k117: [122 153 200  84 155]
k630: [100 101 163 123 123]
k807: [130 162 118 101 120]
after: [100]  [101]
after: [200]  [84]
after: [84]  [155]
after: [118]  [101]

k688: [ 87 103 144  94 126 126 126 133 139 105 128 131 130 131 129 109 132  89
 128 126 135 130 149 146 129 156 127 120  79 101 128 101 155 130  99 126
 156 132 128 137 124 137 128 129 117  89 127 128 127 124 135]
k769: [120 125 116  94 119 164 151 113 120 122 119 110 116 118 118 126 109 120
 122 162 112 126 136 125 167 144 117 119 136 124 120 121 140 162 123 168
 137 114 133 115 118 117 114 115 126 122 148 118 138 108 109]
k496: [117 121 113  94 107 138 138 149 109 113 148  81 140 142 140 122 157 122
 144 140 152 136 114 113 152  97  95 121 158 118 111 120 100 150 119 141
 110 103 144 148 104 159 109 108 132 121 140 115 137  83 145]
k332: [137 129 130  94 103 142 140 125 131 136 129  75 132 125 127 131 133 139
 129 150 125 131 147 129 139 152 159 111 117 133  96 130 158 136 133 142
 160  86 112 127  98 125  99 106 131 139 139  98 135  76 126]
k920: [145 138 157  94 130 112 101  79 155 131  89 140  97 105  98 139  59 139
 103  92  72 104  91 149  98  77 136 115 156 142 132 135  82 102 143 100
  78 133 121  96 131  76 131 133 133 138 112 132 113 137  66]
k515: [135 133 109  94 111 143 150 125 117 135 121  79 123 127 124 133 123 134
 121 160 121 127 106 109 152  93  96 121 136 135 111 134  98 150 133 147
 105 114 119 123 110 120 113 110 136 137 139 113 137 101 123]
k744: [122 125 114  94 154 108  97 122 117 130 122 193 124 126 121 130 122 121
 122  87 124 123 126 114 102 122 175 149 175 124 155 122 120  99 121 104
 123 174 119 125 166 123 151 157 134 122 101 147 115 198 120]
after: [93]  [96]
[ 87 103 144  94 126 126 126 133 139 105 128 131 130 131 129 109 132  89
 128 126 135 130 149 146 129 156 127 120  79 101 128 101 155 130  99 126
 156 132 128 137 124 137 128 129 117  89 127 128 127 124 135]  k688
[117 121 113  94 107 138 138 149 109 113 148  81 140 142 140 122 157 122
 144 140 152 136 114 113 152  97  95 121 158 118 111 120 100 150 119 141
 110 103 144 148 104 159 109 108 132 121 140 115 137  83 145]  k496
after: [107]  [138]
after: [75]  [132]

k468: [131 115 133 127 116 111 121 122 164 135 195 106 144 136 146 174 159 164
 120 160 144 128 134  75  99 138 114 127 132 105 104 172 108 114 128  93
 140 100 115  57 127 144 145 162  98 123 107 144  52 125  92 150 110]
k850: [132 110 135 125 122 128 127 120 149 114 152 110 119 124 115 147 134 126
 121 146 121 124 150 100 122 139 136 138 141 118 107 151 134 131 149 129
 133 104 111 109 128 133 133 137 116 123 117 139 119 119 118 132 137]
k124: [132 110 135 125 122 128 127 120 149 114 152 110 119 124 115 147 134 126
 121 146 121 124 150 100 122 139 136 138 141 118 107 151 134 131 149 129
 133 104 111 109 128 133 133 137 131 123 117 139  73 121 103 150  91]
[132 110 135 125 122 128 127 120 149 114 152 110 119 124 115 147 134 126
 121 146 121 124 150 100 122 139 136 138 141 118 107 151 134 131 149 129
 133 104 111 109 128 133 133 137 116 123 117 139 119 119 118 132 137]  k850
[132 110 135 125 122 128 127 120 149 114 152 110 119 124 115 147 134 126
 121 146 121 124 150 100 122 139 136 138 141 118 107 151 134 131 149 129
 133 104 111 109 128 133 133 137 131 123 117 139  73 121 103 150  91]  k124

k602: [132 132 131  96 115 131 142 159  97 112 138 113  98 160  98 117 132 127]
k58: [127 129 124  95 120 134 137 160 100 115 136 125  98 177  95 120 130 133]
k346: [ 88 126 115 148 116 114 109 119 164 137 153 163 158 154 122 113  91 148]
k290: [ 71 136 114 168 110 118 103  79 178 137 138 157 160 132 154 118 106 139]
k743: [129 130 125  95 119 133 138 160 100 114 137 122  98 174  96 119 131 132]
k210: [141 127 142 104 112 128 152 158  94 111 137 107 101 139  97 111 136 121]
k839: [197 117 132 120 147 121 142 163  87 132 121 105 116  90 134 140 163 106]
k491: [ 84 120 117 117 131 131 114 131 136 127 151 151 130 185  93 119 110 155]
k670: [129 130 125  95 119 133 138 160 100 114 137 122  98 174  96 119 131 120]
k642: [127 129 124  95 120 134 137 160 101 115 136 125  98 177  95 120 130 134]
after: [147]  [121]
after: [140]  [163]
after: [87]  [132]
[197 117 132 120 147 121 142 163  87 132 121 105 116  90 134 140 163 106]  k839
[132 132 131  96 115 131 142 159  97 112 138 113  98 160  98 117 132 127]  k602

